Below is a small trained network, with its code and all its weights. Each question gives an input and a class and asks what happens when units are switched off, that is, made to give their printed mean instead of their output.

import numpy as np


def w(rows, s, z=0):
    codes = np.array(rows[::2]) - 128.0
    scale = np.full(codes.shape[1], s)
    scale[-1] = z or s
    return codes * scale


def norm(h):
    return h / np.sqrt((h * h).mean(-1, keepdims=True) + 1e-5)


def f(y):
    return y / 2 * (1 + np.tanh(0.7978845608 * (y + 0.044715 * y**3)))


def log_softmax(a):
    a = a - a.max(-1, keepdims=True)
    return a - np.log(np.exp(a).sum(-1, keepdims=True))


def net(x, mask):
    res = np.array(x, float).reshape(1, 7) / 4 @ E
    u = 0
    for l in range(2):
        y = f(norm(res) @ A[l][:, :-1].T + A[l][:, -1])
        res = res + np.where(mask[u : u + 5], y, B[l][:, -1]) @ B[l][:, :-1]
        u += 5
    return log_softmax(norm(res)[-1] @ U[:, :-1].T + U[:, -1])


A, B = {}, {}
E = w([
[228,150,109,214],'x0',
[149,103,143,125],'x1',
[106,145,115,133],'x2',
[153,202,254,115],'x3',
[84,223,74,82],'x4',
[121,151,115,148],'x5',
[125,131,128,127],'x6',
],0.0098)
A[0] = w([
[134,84,133,8,144],'L0N1',
[48,78,159,60,172],'L0N2',
[171,139,104,113,3],'L0N3',
[86,162,240,147,153],'L0N4',
[155,241,71,81,112],'L0N5',
],0.012,0.0039)
B[0] = w([
[57,92,118,186,208],'L0N1',
[199,248,153,232,253],'L0N2',
[68,156,8,158,112],'L0N3',
[73,109,194,48,233],'L0N4',
[221,130,153,32,224],'L0N5',
],0.011,0.006)
A[1] = w([
[224,101,132,144,1],'L1N1',
[221,136,89,113,136],'L1N2',
[101,102,136,83,108],'L1N3',
[104,96,43,141,205],'L1N4',
[4,124,154,118,129],'L1N5',
],0.015,0.0038)
B[1] = w([
[175,199,27,192,199],'L1N1',
[108,118,87,210,253],'L1N2',
[157,169,190,156,130],'L1N3',
[2,2,134,42,230],'L1N4',
[123,198,60,247,199],'L1N5',
],0.0089,0.0052)
U = w([
[62,52,174,1,208],'0',
[132,215,88,205,2],'1',
[124,131,127,126,142],'2',
[129,133,125,106,114],'3',
[173,114,126,67,92],'4',
],0.0087,0.0038)

Each question gives the input, the list of numbers given to net, and the class t.
The units are the neurons (one row each of A and B). Each row of codes is followed by its name. A weight is (code - 128) times the scale printed after its matrix; where a second scale follows, it is the last column's (A, B and U).
mask holds one flag per neuron, layer by layer. A switched-off neuron (its flag False) gives its mean, the last column of its row in B, instead of its output. The means were averaged over made-up inputs and are rounded, as every weight is.
A unit's drop is (log p(t) with every unit on - log p(t) with that unit switched off) / (log p(t) with every unit on - log p(t) with every unit switched off).
The circuit of an input: a set's keep is (log p(t) with only the set's units on - log p(t) with every unit switched off) / (log p(t) with every unit on - log p(t) with every unit switched off). Starting from all 10 units, units are removed one at a time, each time the one whose removal leaves the highest keep (on an exact tie, the one counted first), for as long as the keep stays at least 0.8.
circuit, biggest first: the units of the circuit, biggest drop first
top k neurons: the k neurons with the biggest drops, biggest first
top k neurons in layer l: the k neurons of layer l with the biggest drops, biggest first
drop of u: that unit's drop, to one decimal
input [6,-2,7,6,2,-2,-4], class 0: top 2 neurons in layer 0	(L0N4, L0N2)
input [2,-7,-1,-7,6,-5,-3], class 0: circuit, biggest first	(L1N4)
input [-8,-8,-3,-6,-4,8,-5], class 1: top 3 neurons	(L0N2, L0N5, L1N5)
input [4,4,6,8,-1,0,8], class 0: circuit, biggest first	(L0N4, L0N2)
input [1,3,5,-6,-5,0,0], class 0: circuit, biggest first	(L0N2, L1N4)
input [0,3,5,-8,-7,6,5], class 0: top 2 neurons	(L1N4, L0N2)
input [5,6,-4,-7,3,0,8], class 0: top 3 neurons	(L0N2, L1N4, L0N5)
input [-7,5,-2,-5,6,7,-8], class 1: top 2 neurons	(L0N2, L1N5)
input [-8,-4,6,4,4,2,0], class 1: top 3 neurons	(L1N5, L1N4, L0N1)
input [-1,-5,6,5,3,-3,-7], class 0: top 3 neurons	(L0N5, L0N4, L1N1)
input [-1,1,8,1,8,-1,6], class 4: top 2 neurons	(L0N5, L1N4)
input [-5,3,-8,-4,2,-6,-1], class 2: top 3 neurons in layer 0	(L0N1, L0N4, L0N5)
input [5,-1,-3,0,8,5,-4], class 4: top 2 neurons	(L0N5, L0N2)
input [3,-1,-4,4,8,7,-4], class 4: circuit, biggest first	(L0N5)
input [-6,6,-4,2,-5,-6,-3], class 1: top 2 neurons in layer 0	(L0N1, L0N5)
input [-7,3,-5,1,5,3,7], class 1: drop of L1N5	0.1
input [8,-5,-8,-8,8,1,8], class 0: drop of L0N5	-0.4
input [-8,-6,-6,3,6,-7,-8], class 1: drop of L1N5	0.3
